Below are the code and all the weights of a small trained network. Each question names an input and a target symbol and asks about switching units off, where a switched-off unit gives its printed mean instead of its output.

import numpy as np


def w(rows, s, z=0):
    codes = np.array(rows[::2]) - 128.0
    scale = np.full(codes.shape[1], s)
    scale[-1] = z or s
    return codes * scale


def norm(h):
    return h / np.sqrt((h * h).mean(-1, keepdims=True) + 1e-5)


def f(y):
    return y / 2 * (1 + np.tanh(0.7978845608 * (y + 0.044715 * y**3)))


def softmax(a):
    e = np.exp(a - a.max(-1, keepdims=True))
    return e / e.sum(-1, keepdims=True)


def log_softmax(a):
    a = a - a.max(-1, keepdims=True)
    return a - np.log(np.exp(a).sum(-1, keepdims=True))


def net(x, mask):
    ids = ['βδμξσψ'.index(c) for c in x.split()]
    T = len(ids)
    res = E[ids] + P[:T]
    u = 0
    for l in range(3):
        q, k, v = (norm(res) @ M[l].T for M in (Q, K, V))
        z = softmax(np.where(np.tri(T) > 0, q @ k.T / 4**0.5, -1e9)) @ v
        res = res + np.where(mask[u], z, O[l][:, -1]) @ O[l][:, :-1]
        u += 1
        y = f(norm(res) @ A[l][:, :-1].T + A[l][:, -1])
        res = res + np.where(mask[u : u + 4], y, B[l][:, -1]) @ B[l][:, :-1]
        u += 4
    return log_softmax(norm(res)[-1] @ U[:, :-1].T + U[:, -1])


Q, K, V, O, A, B = {}, {}, {}, {}, {}, {}
E = w([
[70,121,198,176,121,107,158,43],'β',
[154,149,110,176,175,173,105,135],'δ',
[96,102,124,14,121,131,131,91],'μ',
[135,154,55,231,84,89,121,121],'ξ',
[59,148,150,123,53,191,249,119],'σ',
[160,134,140,110,245,166,111,168],'ψ',
],0.019)
P = w([
[45,254,101,116,91,155,93,168],'0',
[101,165,91,118,207,47,144,127],'1',
[88,117,103,150,168,57,160,135],'2',
[99,110,107,140,137,76,162,126],'3',
[109,92,116,140,119,91,152,121],'4',
[116,114,104,140,135,74,143,120],'5',
[104,92,91,152,133,75,144,147],'6',
[117,106,88,131,110,93,141,157],'7',
[125,99,84,125,87,84,137,177],'8',
[103,75,80,145,94,74,134,210],'9',
],0.009)
Q[0] = w([
[91,163,122,195,46,189,188,83],'L0H0',
[149,150,157,31,192,253,96,175],'L0H0',
[93,138,82,127,247,100,99,104],'L0H0',
[164,112,139,173,156,72,67,125],'L0H0',
],0.0069)
K[0] = w([
[255,53,211,45,109,109,228,104],'L0H0',
[60,206,233,109,119,195,66,67],'L0H0',
[78,115,206,71,75,132,75,138],'L0H0',
[113,86,124,72,184,62,59,216],'L0H0',
],0.0067)
V[0] = w([
[187,105,140,136,119,100,192,158],'L0H0',
[135,114,149,161,174,48,75,227],'L0H0',
[64,131,96,136,105,216,1,82],'L0H0',
[165,132,191,183,143,133,145,94],'L0H0',
],0.0077)
O[0] = w([
[76,174,110,136,254,140,147,40,3],'L0H0',
[143,105,110,94,126,150,61,121,120],'L0H0',
[133,50,212,187,47,176,148,53,209],'L0H0',
[84,191,157,146,113,147,164,148,41],'L0H0',
],0.0085,0.003)
A[0] = w([
[1,155,138,124,87,121,71,68,149],'L0N0',
[75,82,207,128,207,94,149,186,178],'L0N1',
[219,119,24,123,84,64,182,85,253],'L0N2',
[136,135,104,255,146,148,105,174,143],'L0N3',
],0.0065,0.00063)
B[0] = w([
[160,36,172,133,40,72,223,159,193],'L0N0',
[117,80,158,46,32,178,160,130,214],'L0N1',
[30,123,105,127,172,162,215,106,194],'L0N2',
[254,186,124,129,154,84,145,77,253],'L0N3',
],0.0077,0.0045)
Q[1] = w([
[113,136,148,64,223,196,101,153],'L1H0',
[2,120,189,61,118,59,27,60],'L1H0',
[204,74,113,85,149,148,195,192],'L1H0',
[80,215,162,205,170,238,5,227],'L1H0',
],0.0062)
K[1] = w([
[65,137,185,184,173,99,129,103],'L1H0',
[133,80,53,161,157,35,254,127],'L1H0',
[163,173,164,127,135,160,79,175],'L1H0',
[6,117,103,137,202,53,113,152],'L1H0',
],0.0075)
V[1] = w([
[162,76,150,151,77,115,238,132],'L1H0',
[99,208,79,73,41,91,128,253],'L1H0',
[121,227,109,103,176,170,208,86],'L1H0',
[123,61,166,178,78,88,116,129],'L1H0',
],0.0065)
O[1] = w([
[124,129,68,112,255,216,138,164,253],'L1H0',
[188,135,149,115,145,102,174,26,45],'L1H0',
[148,27,116,188,113,180,204,138,6],'L1H0',
[128,204,181,60,92,75,154,127,177],'L1H0',
],0.012,0.003)
A[1] = w([
[120,80,219,149,161,120,62,141,126],'L1N0',
[210,178,181,139,155,109,79,119,254],'L1N1',
[188,51,177,72,139,225,117,163,38],'L1N2',
[9,113,254,154,120,40,179,81,125],'L1N3',
],0.0069,0.00095)
B[1] = w([
[155,123,89,117,27,149,239,197,170],'L1N0',
[188,75,117,95,178,109,138,239,198],'L1N1',
[122,111,37,142,128,244,138,149,254],'L1N2',
[174,121,2,71,76,77,99,219,210],'L1N3',
],0.0085,0.005)
Q[2] = w([
[178,112,37,126,162,164,128,216],'L2H0',
[115,140,173,108,77,216,191,116],'L2H0',
[196,106,203,148,111,157,90,60],'L2H0',
[146,125,35,109,80,171,183,254],'L2H0',
],0.0081)
K[2] = w([
[123,229,183,144,89,153,41,204],'L2H0',
[112,173,88,109,151,109,103,47],'L2H0',
[110,85,72,46,168,82,120,104],'L2H0',
[87,255,189,120,72,115,98,114],'L2H0',
],0.0086)
V[2] = w([
[148,110,171,130,78,241,77,91],'L2H0',
[101,254,155,156,80,149,130,219],'L2H0',
[83,85,118,178,28,78,90,169],'L2H0',
[34,101,173,99,128,104,151,211],'L2H0',
],0.0067)
O[2] = w([
[117,37,98,2,230,194,209,135,93],'L2H0',
[80,130,133,167,147,201,82,47,253],'L2H0',
[171,161,42,90,142,146,120,60,130],'L2H0',
[118,131,97,82,12,204,221,142,103],'L2H0',
],0.0099,0.0048)
A[2] = w([
[2,187,133,129,63,98,120,72,178],'L2N0',
[120,96,37,102,237,170,118,46,207],'L2N1',
[88,144,36,155,134,111,111,125,9],'L2N2',
[133,158,119,154,136,220,124,126,230],'L2N3',
],0.0077,0.0015)
B[2] = w([
[57,55,3,164,163,18,65,103,206],'L2N0',
[115,47,111,147,94,77,36,64,254],'L2N1',
[117,167,110,145,129,171,166,83,176],'L2N2',
[81,126,179,181,222,71,87,135,213],'L2N3',
],0.0061,0.0053)
U = w([
[191,81,31,39,66,78,124,98,182],'β',
[153,128,135,189,182,44,40,101,170],'δ',
[74,78,82,4,196,160,75,94,77],'μ',
[98,244,48,169,112,172,157,14,2],'ξ',
[77,240,77,70,135,69,199,253,136],'σ',
[181,53,129,171,172,174,169,162,213],'ψ',
],0.006,0.0012)

Each question gives the input, a string of symbols that net reads in full, and the target symbol t.
The units are the heads (4 rows each of Q, K, V and O) and the neurons (one row each of A and B). Each row of codes is followed by its name. A weight is (code - 128) times the scale printed after its matrix; where a second scale follows, it is the last column's (O, A, B and U).
mask holds one flag per unit, layer by layer, with each layer's heads first. A switched-off unit (its flag False) gives its mean, the last column of its rows in O or B, instead of its output. The means were averaged over made-up inputs and are rounded, as every weight is.
A unit's drop is (log p(t) with every unit on - log p(t) with that unit switched off) / (log p(t) with every unit on - log p(t) with every unit switched off).
The circuit of an input: a set's keep is (log p(t) with only the set's units on - log p(t) with every unit switched off) / (log p(t) with every unit on - log p(t) with every unit switched off). Starting from the 12 units with the biggest drops (on a tie, the unit counted first), units are removed one at a time, each time the one whose removal leaves the highest keep (on an exact tie, the one counted first), for as long as the keep stays at least 0.8.
circuit, biggest first: the units of the circuit, biggest drop first
unit that matters most: the unit with the biggest drop
top k neurons: the k neurons with the biggest drops, biggest first
k most important neurons of layer l: the k neurons of layer l with the biggest drops, biggest first
drop when u is switched off: that unit's drop, to one decimal
input ψ ξ β ψ ψ ψ, target β: circuit, biggest first	[L1H0; L1N0; L0H0]
input μ δ μ δ, target σ: circuit, biggest first	[L2H0; L1H0; L0H0]
input μ σ μ ψ ψ ψ ψ ξ, target σ: circuit, biggest first	[L1H0; L0H0]
input μ β ψ β δ μ, target σ: circuit, biggest first	[L2H0; L1H0]
input μ μ ξ ξ ψ ψ ψ, target σ: circuit, biggest first	[L1H0; L2H0; L0H0]
input β σ μ ξ ξ μ σ μ, target ξ: circuit, biggest first	[L2H0; L0H0; L1N3]
input μ σ ψ ψ ξ β ψ μ, target σ: circuit, biggest first	[L0H0; L1H0]
input ξ ψ σ μ μ σ δ δ δ, target δ: unit that matters most	L0H0
input σ μ β ψ ξ ψ μ μ β, target ψ: top 2 neurons	[L0N1; L0N2]
input σ ξ ψ ψ ψ μ β, target ψ: circuit, biggest first	[L1H0; L2H0]
input δ μ ψ σ, target μ: circuit, biggest first	[L2H0; L0H0]
input δ ψ ψ ψ ψ ξ ξ, target μ: circuit, biggest first	[L0H0; L2H0]
input μ β μ ξ σ ψ σ δ, target σ: 2 most important neurons of layer 2	[L2N1; L2N0]
input μ μ ψ ξ δ ψ β, target σ: top 2 neurons	[L1N3; L2N1]
input σ ψ ψ ψ μ, target ψ: circuit, biggest first	[L1H0; L0H0]
input β μ ψ ξ β ψ ψ μ ψ ξ, target ξ: top neuron	[L2N2]
input β μ ψ μ δ σ μ σ β σ, target ξ: top 2 neurons	[L1N3; L1N1]
input ψ μ σ, target β: top 2 neurons	[L1N3; L0N0]
input ψ ξ δ μ ξ μ μ δ, target β: 2 most important neurons of layer 0	[L0N0; L0N3]
input σ δ ξ σ, target ψ: circuit, biggest first	[L1H0]
input μ δ σ ψ ξ ψ ψ, target σ: drop when L2N1 is switched off	0.2
input β μ ψ μ β ψ δ μ μ, target ξ: drop when L1H0 is switched off	0.3
input β μ ψ ξ, target ξ: drop when L2H0 is switched off	0.4
